Each row is followed by its class.
[-127,-56,157,199,285,-27,-175,63,80,-133,-298,-95,-194,142,67,-25,-77,12,-128,-52,-308,248,148,33,-41,-54,-34,-157,3,-198,-137,317,-24,-172,-45,-200] -> k_695
[-309,-97,-633,153,209,-137,131,140,304,187,-318,119,-98,11,248,161,81,-92,313,-31,-185,502,231,-29,102,-62,-47,-86,-114,-142,425,181,-46,-54,-17,50] -> k_695
[-86,-105,54,60,-115,-34,-278,103,267,-60,-3,-98,-107,-38,-35,-117,132,6,237,37,101,183,15,276,-187,2,-10,26,-30,237,176,81,30,85,-123,-307] -> k_530
[-262,-16,240,37,506,-105,-262,207,-116,-170,-78,-24,-442,115,-46,-22,9,34,-370,118,-56,66,231,21,7,212,110,210,96,96,-111,329,-106,-123,176,-140] -> k_311
[-99,31,104,40,236,28,-149,0,86,54,-107,-41,-98,79,-156,70,290,45,-146,-86,-54,145,-163,302,143,-193,58,-403,44,-272,-147,-138,-42,-46,469,-10] -> k_695
[-7,-60,71,176,-346,137,311,-288,27,-44,-234,13,290,222,63,10,145,169,-201,-49,-20,-87,129,-32,-37,-149,69,-401,194,75,-383,-12,11,-8,15,-130] -> k_530
[-40,-207,604,50,58,-101,-414,67,-130,-251,39,-611,-312,273,-86,-36,-1,-164,-56,22,237,-284,-2,38,-241,-168,180,132,-314,146,-49,-159,-187,-213,455,14] -> k_535
[125,154,134,134,-123,-217,-168,-18,-263,105,-306,-222,-130,-223,528,-176,-30,17,40,-205,-192,125,-204,-149,414,-115,-27,-664,-631,-262,-275,214,-554,-172,252,-193] -> k_767
[-235,120,70,-14,604,-154,-516,179,-4,16,-220,-49,-315,-73,-324,-141,39,150,-262,-190,-335,510,254,348,-151,-29,99,-125,333,-352,-133,288,-326,-114,56,-199] -> k_394
[64,87,-96,80,39,-176,402,-90,94,-385,172,147,-432,20,269,153,50,-84,-39,-145,122,-118,147,126,-711,167,36,-234,103,-341,211,499,-166,-3,97,-27] -> k_394
[16,-78,113,-125,101,233,-148,99,147,-178,53,-148,94,119,-411,111,4,-38,-111,-8,-217,-61,19,28,295,-128,-120,-261,61,-205,-385,-615,16,-32,42,8] -> k_311
[16,-36,135,53,248,147,-72,-177,49,314,-147,-108,22,220,-94,131,108,-44,-98,-296,-75,328,-57,249,230,-222,15,55,311,7,150,-166,195,-82,199,47] -> k_767
[-257,154,-68,27,197,237,-409,-91,132,388,-283,-141,129,-103,129,307,301,-79,160,-421,-17,279,-54,567,461,-342,-45,-427,-384,-206,31,-439,-70,-16,120,-73] -> k_674
[-155,78,17,56,28,-124,126,61,-27,-106,-83,-36,-152,-35,-92,-67,-20,-62,1,-128,175,369,86,-149,-106,-103,5,-146,57,-310,26,96,-186,60,144,96] -> k_311
[-372,174,-363,237,-458,-195,244,-153,-67,281,-90,85,152,-5,143,-99,308,78,-134,-503,302,596,82,-109,366,-435,30,-518,90,16,-633,-106,-97,149,492,62] -> k_311
[-276,-41,215,78,-289,16,-259,52,256,-341,-157,-305,-290,-10,-178,-261,201,216,40,51,385,-16,28,117,-88,-150,-88,-481,-91,-89,-297,4,-150,121,277,-288] -> k_936
[-246,148,121,192,146,-21,-65,51,-184,-298,-60,34,-235,-14,-45,-130,-206,-43,-117,-77,177,294,234,-243,-200,52,3,-185,-135,-159,-293,191,-158,-22,238,-12] -> k_674
[-96,-38,-121,-70,130,109,-258,-64,22,287,-99,-41,95,-55,19,56,204,-10,40,-338,-25,309,-218,289,317,-165,-57,-267,75,-151,158,-248,-74,24,251,80] -> k_394
[-120,-18,325,214,133,-53,-59,-18,246,-715,-234,-112,-386,323,83,-96,-131,191,40,-9,51,-2,155,-418,-338,4,6,-245,-108,225,-264,389,106,-142,102,-329] -> k_767
[-26,-119,55,62,197,-53,-264,-8,33,-73,-184,37,-170,-18,-32,14,30,36,-187,-20,-249,32,134,103,-154,108,35,-281,-29,-162,-124,424,15,-148,-49,-267] -> k_394
[-129,-150,-61,-62,-19,2,89,-39,145,342,-191,-28,172,40,2,15,273,105,-74,-101,95,80,-121,229,217,-108,-14,-277,110,-376,162,-111,-118,-6,146,149] -> k_936
[48,-28,162,59,-393,19,-95,28,166,-362,-17,-18,-173,17,53,-201,-18,17,221,60,208,-133,-121,-134,-282,30,-144,-358,-138,263,25,95,-57,85,-20,-252] -> k_748
[-73,-127,117,102,-122,141,-18,-55,32,73,-203,-63,162,291,-192,6,155,-29,45,-64,136,78,-155,110,26,-191,1,16,228,-8,2,-372,60,-14,219,52] -> k_309
[-3,-158,305,275,172,140,-352,-108,-167,-236,-387,-282,-360,234,48,154,-204,72,-152,-94,-414,146,419,-23,248,88,138,-110,121,595,-361,315,480,-318,-92,-527] -> k_394
[-26,-8,58,143,274,-21,-253,-7,20,-88,-106,-137,-209,-8,119,23,12,147,-22,-64,-305,96,104,170,12,-12,3,-575,-168,-251,-91,153,-4,-219,40,-268] -> k_674
[-432,119,-173,115,-288,-26,-65,86,11,143,-328,54,199,-171,-214,-312,148,143,82,-246,167,269,192,-191,367,-280,-123,-120,-155,-44,69,-106,-273,108,186,34] -> k_748
[-188,25,21,139,233,-3,-134,15,104,-389,-27,106,-576,122,-90,51,-41,53,-139,149,-48,19,333,21,-531,156,113,-211,205,40,-204,497,185,-37,-147,-281] -> k_748
[-112,85,-125,-4,-76,155,46,-61,309,-37,-160,35,79,108,-78,144,201,94,231,-102,-23,53,-102,179,-117,-248,-127,-511,65,-255,-39,-430,-186,100,7,-42] -> k_394
[8,68,87,40,-217,53,6,-132,34,-31,-223,-148,-86,105,175,-161,-103,-66,123,-6,45,-20,0,-154,-130,-125,23,-16,-42,503,54,56,227,40,-204,-172] -> k_674
[-273,-234,151,103,170,292,-119,-106,480,-432,77,-197,170,719,-324,360,284,140,-6,34,84,-334,110,232,-106,-141,-203,-542,-92,371,-804,-724,84,-79,553,-166] -> k_309
[243,-205,343,201,-542,-197,404,18,-84,-267,17,-241,33,88,-187,-292,223,221,41,237,-57,-290,-37,38,-95,95,-143,-421,0,-212,129,86,-221,-111,65,-302] -> k_394
[-240,-209,94,38,285,182,-682,241,-155,187,-47,-163,65,130,-270,266,526,-470,-66,-235,-138,4,-217,342,613,-103,18,-71,-354,-29,-152,-460,279,-244,633,45] -> k_936
[-53,37,270,14,-195,14,-80,-95,213,-103,-138,-330,-225,157,20,-156,-35,49,-31,-17,291,-16,94,-102,-156,-73,-4,-21,-37,314,-307,122,-74,76,40,-142] -> k_394
[30,21,126,-43,268,6,62,-18,-35,-87,-20,-111,-303,224,-266,40,40,-84,-183,6,-272,56,47,138,-110,-92,-41,-371,329,-285,-65,-101,-14,-81,7,-64] -> k_535
[-123,22,116,218,296,-18,-140,63,63,-308,-231,-37,-295,127,-63,-86,-97,128,-56,-34,-321,270,165,-64,-39,-18,1,-329,-67,-176,-299,254,54,-130,-68,-250] -> k_311
[-75,140,217,98,34,-220,-66,-30,-236,159,-138,-124,-397,20,-40,-128,-33,-149,-142,-152,308,326,-4,-175,100,-71,186,285,16,172,-138,386,-52,29,287,0] -> k_309
[54,-292,298,239,-120,-15,35,294,-41,-576,-314,-194,-146,321,-394,-11,233,202,382,419,109,-167,16,207,-152,270,-9,-671,-267,-83,296,-183,-143,-290,648,63] -> k_394
[-104,10,67,36,-178,-34,-85,-21,334,45,-133,-207,-217,40,17,-101,168,138,134,45,246,57,88,140,-159,-143,-2,-293,45,48,46,57,-138,75,137,-72] -> k_767
[-70,38,86,138,178,27,-139,-101,95,128,-497,70,8,29,366,-1,-67,139,-3,-90,-227,170,68,-162,52,-32,130,-53,-35,278,-7,460,-207,-56,-134,-213] -> k_936
[-436,-334,-343,-326,315,-79,-899,358,-119,-617,313,-35,-861,-317,-322,162,191,-331,-128,-29,469,-130,-92,378,-16,375,-55,-439,-417,-710,-122,115,454,-113,304,16] -> k_695
[332,-135,193,-96,-177,29,239,-65,-208,241,27,-36,181,186,-318,155,188,-30,-67,206,-1,-314,-98,385,-41,116,30,-88,236,-66,218,-370,-169,-119,77,74] -> k_530
[496,100,113,-50,-95,-232,166,96,261,-419,11,-154,-354,330,64,-10,-87,-111,413,-85,-22,-212,-153,68,-324,136,-184,45,-88,706,222,73,39,-137,193,-285] -> k_674
[16,-23,128,54,61,89,-78,-38,21,4,-25,-98,-70,122,-183,31,184,62,-90,42,-123,-55,-85,283,-24,-82,-70,-530,-25,-322,-175,-242,-111,-70,230,-66] -> k_394
[-212,-58,-147,-51,154,93,-16,5,8,114,96,31,219,51,-242,75,164,-53,-35,-191,117,244,-130,196,148,-124,13,131,108,-215,-113,-324,48,101,230,244] -> k_748
[-75,-51,149,112,1,-50,-130,63,11,183,-371,-127,-155,49,-35,63,169,52,49,-15,-93,140,151,235,123,-36,92,-119,117,-113,187,128,47,-168,-71,-138] -> k_767
[141,-146,200,107,-160,23,115,-36,-108,64,-182,-94,174,142,-178,-154,170,149,27,57,-199,-40,-285,166,101,-109,-64,-599,-5,-389,23,-201,-266,-93,214,44] -> k_748
[-30,156,-188,6,-222,282,-200,2,200,-13,-317,-143,277,-127,152,-56,-253,148,191,-150,-138,257,21,61,495,-299,-181,-177,-351,-14,-429,-553,-23,78,-305,-76] -> k_394
[-355,-9,50,46,161,220,-235,7,119,-229,-121,-143,-137,222,-354,104,283,12,-111,-324,371,391,-77,380,199,-215,-139,-693,84,-523,-501,-520,64,-3,800,150] -> k_767
[-184,155,27,167,274,-4,-35,-6,81,-333,-204,-58,-288,128,-58,34,-82,167,-163,25,-196,210,276,-75,-114,-110,-1,-353,55,-233,-448,222,59,-107,-72,-201] -> k_695
[-255,-31,154,323,36,62,-243,37,19,-538,-520,-37,-252,92,-10,-112,-202,99,40,-167,-229,278,269,-213,67,-98,-121,-259,-96,27,-319,328,131,-106,-86,-503] -> k_535
[-34,251,69,-171,223,-7,-118,68,-51,187,-88,-8,-192,-115,-87,52,-224,-147,-27,2,-110,88,199,-116,-117,-58,67,81,117,36,20,-36,-197,51,-174,21] -> k_530
[-12,75,155,-5,-23,-66,-24,28,-153,163,-153,26,-42,-109,-111,-101,-135,26,-46,-5,99,231,-3,-73,14,-23,68,89,107,-43,36,99,-293,67,16,36] -> k_748
[-221,-72,3,296,121,-45,-4,159,-77,-349,-100,-26,-127,131,-145,32,101,0,-23,36,-198,207,227,150,-28,24,-67,-418,-161,-358,-239,44,73,-177,84,-185] -> k_674
[0,-141,443,109,302,-53,-381,224,-18,-521,-108,-399,-436,194,-97,61,122,-68,-30,216,-217,-58,42,232,-110,170,-69,-238,-257,-49,-128,153,-139,-243,84,-487] -> k_394
[-144,-9,-107,-100,171,189,-458,13,97,-54,-34,-42,44,79,23,111,82,-226,-95,-237,-110,68,1,61,74,-228,-105,-227,-59,-15,-100,-237,49,-55,-33,30] -> k_535
[-212,76,137,204,206,61,-154,10,96,-99,-267,-21,-178,186,15,7,-4,146,-139,-94,-247,270,275,-35,114,-162,-13,-300,107,-14,-223,72,-16,-130,-87,-179] -> k_767
[-238,155,119,172,503,-62,-369,32,40,-180,-176,5,-366,108,26,-45,37,109,-234,-135,-200,342,174,134,-243,-56,100,-188,121,-123,-299,443,-71,-110,11,-270] -> k_674
[126,-96,38,-148,140,23,-44,-49,-12,122,-43,-1,8,169,-180,163,75,-133,27,-29,-87,-69,-98,226,-140,-10,89,77,287,162,191,-161,54,-43,47,54] -> k_535
[1,-208,239,-5,-341,53,-20,-32,95,-168,90,-223,-117,31,-133,-111,-25,128,14,122,435,-131,10,44,-137,54,-35,-41,130,108,39,-9,130,72,132,-63] -> k_748
[-228,58,115,382,108,66,-85,-29,162,-204,-352,16,-112,167,119,-89,-26,271,38,-79,-255,357,219,-151,-167,-155,57,-493,138,-83,-312,234,71,-93,2,-271] -> k_311
[-343,-64,93,263,365,8,-314,123,73,-295,-83,-5,-301,97,-2,49,81,-40,-158,-164,-95,378,89,165,30,-91,9,-133,-59,-230,-255,238,200,-89,262,-146] -> k_695
[-220,-19,382,357,304,113,-358,-84,113,-147,-488,-268,-347,143,250,-24,15,338,-219,-64,-188,206,254,277,141,-115,58,-817,-255,-386,-270,221,-148,-281,123,-409] -> k_309
[-179,221,27,61,180,-102,-191,117,-258,5,-15,96,-149,-158,-224,-147,-14,-59,-207,-42,23,335,84,39,-171,-51,49,-148,10,-393,-226,133,-275,10,140,8] -> k_748
[-18,59,118,316,-152,121,-133,-132,200,-259,-231,-154,-149,158,-61,-207,-73,106,-91,-132,-105,480,213,-124,-16,-242,37,-237,112,311,-526,266,112,49,-11,-267] -> k_394
[111,-1,238,116,-188,222,140,-103,229,-141,-179,-235,-1,246,-199,73,126,140,193,-18,-154,-130,-22,194,98,-197,-128,-490,125,-97,-185,-392,199,-47,74,-146] -> k_767
[-310,14,220,159,-106,25,-209,-33,310,-234,-81,-330,-301,87,-80,-105,130,20,23,-78,401,218,142,82,-113,-176,-12,-215,-175,93,-328,27,-26,88,248,-251] -> k_695
[-162,-126,108,153,522,-120,-124,118,39,-244,-250,-45,-443,265,44,16,-196,-50,-199,-65,-399,307,288,-213,-192,120,-78,-55,233,-135,-28,590,176,-244,-93,-231] -> k_394
[-62,172,11,-85,237,-66,-182,75,-378,42,15,52,-88,13,-304,-86,-95,-342,-76,-116,39,290,-5,-284,-75,-16,145,633,202,325,13,18,-30,34,98,77] -> k_530
[-93,41,266,282,85,83,-140,-29,22,-6,-500,-143,-19,108,160,45,-87,69,107,-75,-262,193,274,35,-21,-66,25,-55,-99,124,16,222,30,-166,-274,-342] -> k_311
[-71,-83,2,-34,-54,50,-164,110,236,-352,147,-197,-100,-112,-145,14,140,-26,28,-209,6,60,-71,110,146,-162,-119,-595,-194,-580,-263,-322,41,-6,187,-94] -> k_311
[-316,42,10,-56,200,-220,-339,135,-329,86,27,66,-46,-379,-20,-189,-48,-264,-18,-386,87,498,-119,-244,168,-56,-28,52,-296,-434,184,147,-342,46,3,-59] -> k_530
[91,121,221,181,306,-103,-147,-12,-23,-75,-266,-71,-314,-15,187,-101,-214,42,-139,-57,-379,323,135,9,-134,-52,29,-252,-40,-105,-68,569,31,-161,-200,-337] -> k_936
[-66,85,171,-24,29,-119,169,90,-46,-238,-15,13,-334,19,-144,12,-190,-142,-29,58,339,26,157,-242,-174,140,84,372,78,135,-31,155,-97,92,150,-6] -> k_309
[-122,111,214,153,59,87,-75,-52,93,-30,-316,-10,-149,63,262,71,-62,54,34,-86,-24,59,184,-153,45,-53,145,-2,-131,221,-1,217,-49,-39,-170,-154] -> k_530
[102,-134,301,77,-62,209,-106,-113,-100,67,-90,-150,148,185,-327,51,217,-13,-31,-6,-39,-117,-188,145,219,-128,-48,-412,25,-187,-6,-397,37,-121,260,-30] -> k_309
[-98,124,16,-38,-17,-29,38,70,-77,-249,-10,-63,-127,-9,-161,-4,-93,-114,64,-101,272,206,63,-146,49,-38,18,157,-40,90,-193,-133,-50,84,223,115] -> k_767
